Below is a small trained network, with its code and all its weights. Each question gives an input and a class and asks what happens when units are switched off, that is, made to give their printed mean instead of their output.

import numpy as np


def w(rows, s, z=0):
    codes = np.array(rows[::2]) - 128.0
    scale = np.full(codes.shape[1], s)
    scale[-1] = z or s
    return codes * scale


def f(y):
    return np.maximum(y, 0)


def log_softmax(a):
    a = a - a.max(-1, keepdims=True)
    return a - np.log(np.exp(a).sum(-1, keepdims=True))


def net(x, mask):
    res = np.array(x, float).reshape(1, 5) / 4 @ E
    y = f(res @ A[0][:, :-1].T + A[0][:, -1])
    res = res + np.where(mask, y, B[0][:, -1]) @ B[0][:, :-1]
    return log_softmax(res[-1] @ U[:, :-1].T + U[:, -1])


A, B = {}, {}
E = w([
[135,28,112,15,162,107,121,195,155,111],'x0',
[132,91,176,87,59,139,201,94,67,165],'x1',
[205,63,40,185,183,155,129,97,63,140],'x2',
[12,110,75,125,118,172,121,92,160,200],'x3',
[139,183,163,125,219,195,164,198,126,190],'x4',
],0.011)
A[0] = w([
[131,52,115,33,163,122,161,170,141,90,89],'neuron 1',
[214,158,179,90,144,86,114,124,113,87,12],'neuron 2',
[111,189,87,217,128,131,40,162,161,88,163],'neuron 3',
[137,158,146,135,171,172,171,202,106,196,37],'neuron 4',
[138,149,151,108,199,156,196,210,123,155,55],'neuron 5',
[124,34,108,39,167,105,136,200,141,103,55],'neuron 6',
[163,184,170,91,213,191,148,149,155,219,39],'neuron 7',
[139,160,115,96,56,173,237,54,32,155,131],'neuron 8',
[181,79,169,124,135,73,127,190,118,94,108],'neuron 9',
[78,227,213,65,74,38,147,173,255,119,57],'neuron 10',
[38,79,114,86,166,166,127,62,126,182,46],'neuron 11',
[158,91,69,159,183,100,134,132,80,141,88],'neuron 12',
[168,243,140,171,93,138,133,85,78,87,131],'neuron 13',
[20,103,77,115,142,185,115,117,130,154,33],'neuron 14',
[129,196,185,162,203,128,155,178,108,202,83],'neuron 15',
[137,65,109,141,61,55,57,76,162,66,20],'neuron 16',
[169,78,86,182,191,146,137,80,101,135,58],'neuron 17',
[208,182,195,147,144,97,121,131,63,63,104],'neuron 18',
[99,114,111,110,84,21,109,85,103,101,72],'neuron 19',
[127,141,59,85,217,50,31,173,179,107,123],'neuron 20',
[172,194,72,112,171,147,75,157,209,78,111],'neuron 21',
[126,100,174,134,198,186,159,192,122,174,44],'neuron 22',
[109,96,189,105,83,111,186,165,74,161,93],'neuron 23',
[164,71,161,75,62,183,219,130,73,135,87],'neuron 24',
[226,143,159,72,155,92,157,173,96,34,59],'neuron 25',
[202,72,59,135,168,159,143,114,96,170,5],'neuron 26',
[210,114,21,119,98,120,114,98,87,177,73],'neuron 27',
],0.0082,0.0028)
B[0] = w([
[11,199,149,196,222,119,217,23,162,180,205],'neuron 1',
[110,96,2,64,103,151,64,163,178,170,175],'neuron 2',
[136,112,154,124,209,33,246,220,25,197,204],'neuron 3',
[98,62,104,133,23,51,127,71,129,81,180],'neuron 4',
[96,58,123,111,71,88,98,68,81,76,182],'neuron 5',
[3,202,147,228,245,99,224,4,186,137,212],'neuron 6',
[140,122,110,159,24,69,129,101,123,46,194],'neuron 7',
[134,134,143,104,172,61,191,182,111,179,210],'neuron 8',
[95,145,49,149,97,182,92,90,193,205,185],'neuron 9',
[201,192,252,22,163,250,96,153,170,52,253],'neuron 10',
[112,161,30,124,105,184,48,187,167,184,192],'neuron 11',
[132,102,220,53,138,218,156,157,143,107,177],'neuron 12',
[69,196,81,220,165,120,179,50,232,161,200],'neuron 13',
[78,95,11,114,67,209,38,209,186,228,191],'neuron 14',
[64,54,153,130,75,104,143,105,142,76,191],'neuron 15',
[93,27,121,158,41,81,115,123,116,32,212],'neuron 16',
[157,187,217,38,172,186,131,113,189,71,184],'neuron 17',
[78,142,17,118,41,195,111,178,231,218,196],'neuron 18',
[108,83,145,130,94,51,103,110,97,37,192],'neuron 19',
[151,137,178,142,141,91,196,206,32,189,204],'neuron 20',
[128,113,99,96,120,64,159,220,35,130,186],'neuron 21',
[103,24,116,145,81,114,125,93,92,31,177],'neuron 22',
[180,156,158,90,163,87,123,210,16,144,183],'neuron 23',
[199,126,140,115,156,51,142,228,66,205,201],'neuron 24',
[80,146,16,108,99,168,56,149,133,179,204],'neuron 25',
[190,178,201,24,176,228,65,119,141,41,185],'neuron 26',
[167,164,222,74,83,136,135,143,181,79,184],'neuron 27',
],0.0055,0.014)
U = w([
[100,121,2,131,61,199,40,163,164,209,84],'0',
[106,13,125,155,30,73,122,80,104,26,105],'1',
[171,165,207,89,134,221,106,139,146,72,107],'2',
[70,194,123,211,152,121,222,32,146,184,182],'3',
[165,106,131,129,138,59,180,223,32,203,103],'4',
[140,125,122,149,111,135,126,126,104,163,252],'5',
],0.0094,0.0038)

Each question gives the input, the list of numbers given to net, and the class t.
The units are the neurons (one row each of A and B). Each row of codes is followed by its name. A weight is (code - 128) times the scale printed after its matrix; where a second scale follows, it is the last column's (A, B and U).
mask holds one flag per neuron, in row order. A switched-off neuron (its flag False) gives its mean, the last column of its row in B, instead of its output. The means were averaged over made-up inputs and are rounded, as every weight is.
A unit's drop is (log p(t) with every unit on - log p(t) with that unit switched off) / (log p(t) with every unit on - log p(t) with every unit switched off).
The circuit of an input: a set's keep is (log p(t) with only the set's units on - log p(t) with every unit switched off) / (log p(t) with every unit on - log p(t) with every unit switched off). Starting from the 12 units with the biggest drops (on a tie, the unit counted first), units are removed one at a time, each time the one whose removal leaves the highest keep (on an exact tie, the one counted first), for as long as the keep stays at least 0.8.
circuit, biggest first: the units of the circuit, biggest drop first
most important unit: the unit with the biggest drop
top k neurons: the k neurons with the biggest drops, biggest first
drop of u: that unit's drop, to one decimal
input [8,2,8,5,-3], class 2: top neuron => (neuron 26)
input [6,-6,-2,3,0], class 3: top 2 neurons => (neuron 6; neuron 1)
input [-3,-7,3,-7,7], class 0: top 2 neurons => (neuron 18; neuron 25)
input [5,-7,-7,4,3], class 2: top 2 neurons => (neuron 10; neuron 24)
input [-1,6,1,-7,-7], class 0: circuit, biggest first => (neuron 18; neuron 25)
input [-7,-4,-8,1,-2], class 2: top 3 neurons => (neuron 10; neuron 6; neuron 1)
input [-6,7,0,-7,8], class 1: circuit, biggest first => (neuron 15; neuron 4)
input [-3,-5,5,3,-4], class 2: circuit, biggest first => (neuron 17; neuron 27)
input [3,-7,-5,3,2], class 4: top 3 neurons => (neuron 20; neuron 21; neuron 3)
input [8,-3,2,0,7], class 3: top 3 neurons => (neuron 6; neuron 1; neuron 16)
input [-2,0,7,-3,6], class 2: top 2 neurons => (neuron 26; neuron 17)
input [7,-6,5,7,8], class 1: circuit, biggest first => (neuron 22; neuron 7)
input [8,2,-1,-7,-1], class 3: top 3 neurons => (neuron 6; neuron 1; neuron 14)
input [-6,-8,-1,-8,-2], class 0: top 3 neurons => (neuron 18; neuron 2; neuron 13)
input [-7,8,-7,-3,3], class 4: circuit, biggest first => (neuron 23)
input [8,1,-5,7,6], class 3: top 2 neurons => (neuron 6; neuron 1)
input [-4,6,-1,3,-2], class 4: circuit, biggest first => (neuron 6; neuron 8)
input [-2,-3,4,-5,3], class 0: drop of neuron 10 => 0.3
input [2,-2,-3,-4,5], class 1: drop of neuron 14 => 0.1
input [-6,7,-1,3,6], class 4: most important unit => neuron 8
input [3,-6,1,-3,4], class 4: drop of neuron 21 => 0.2
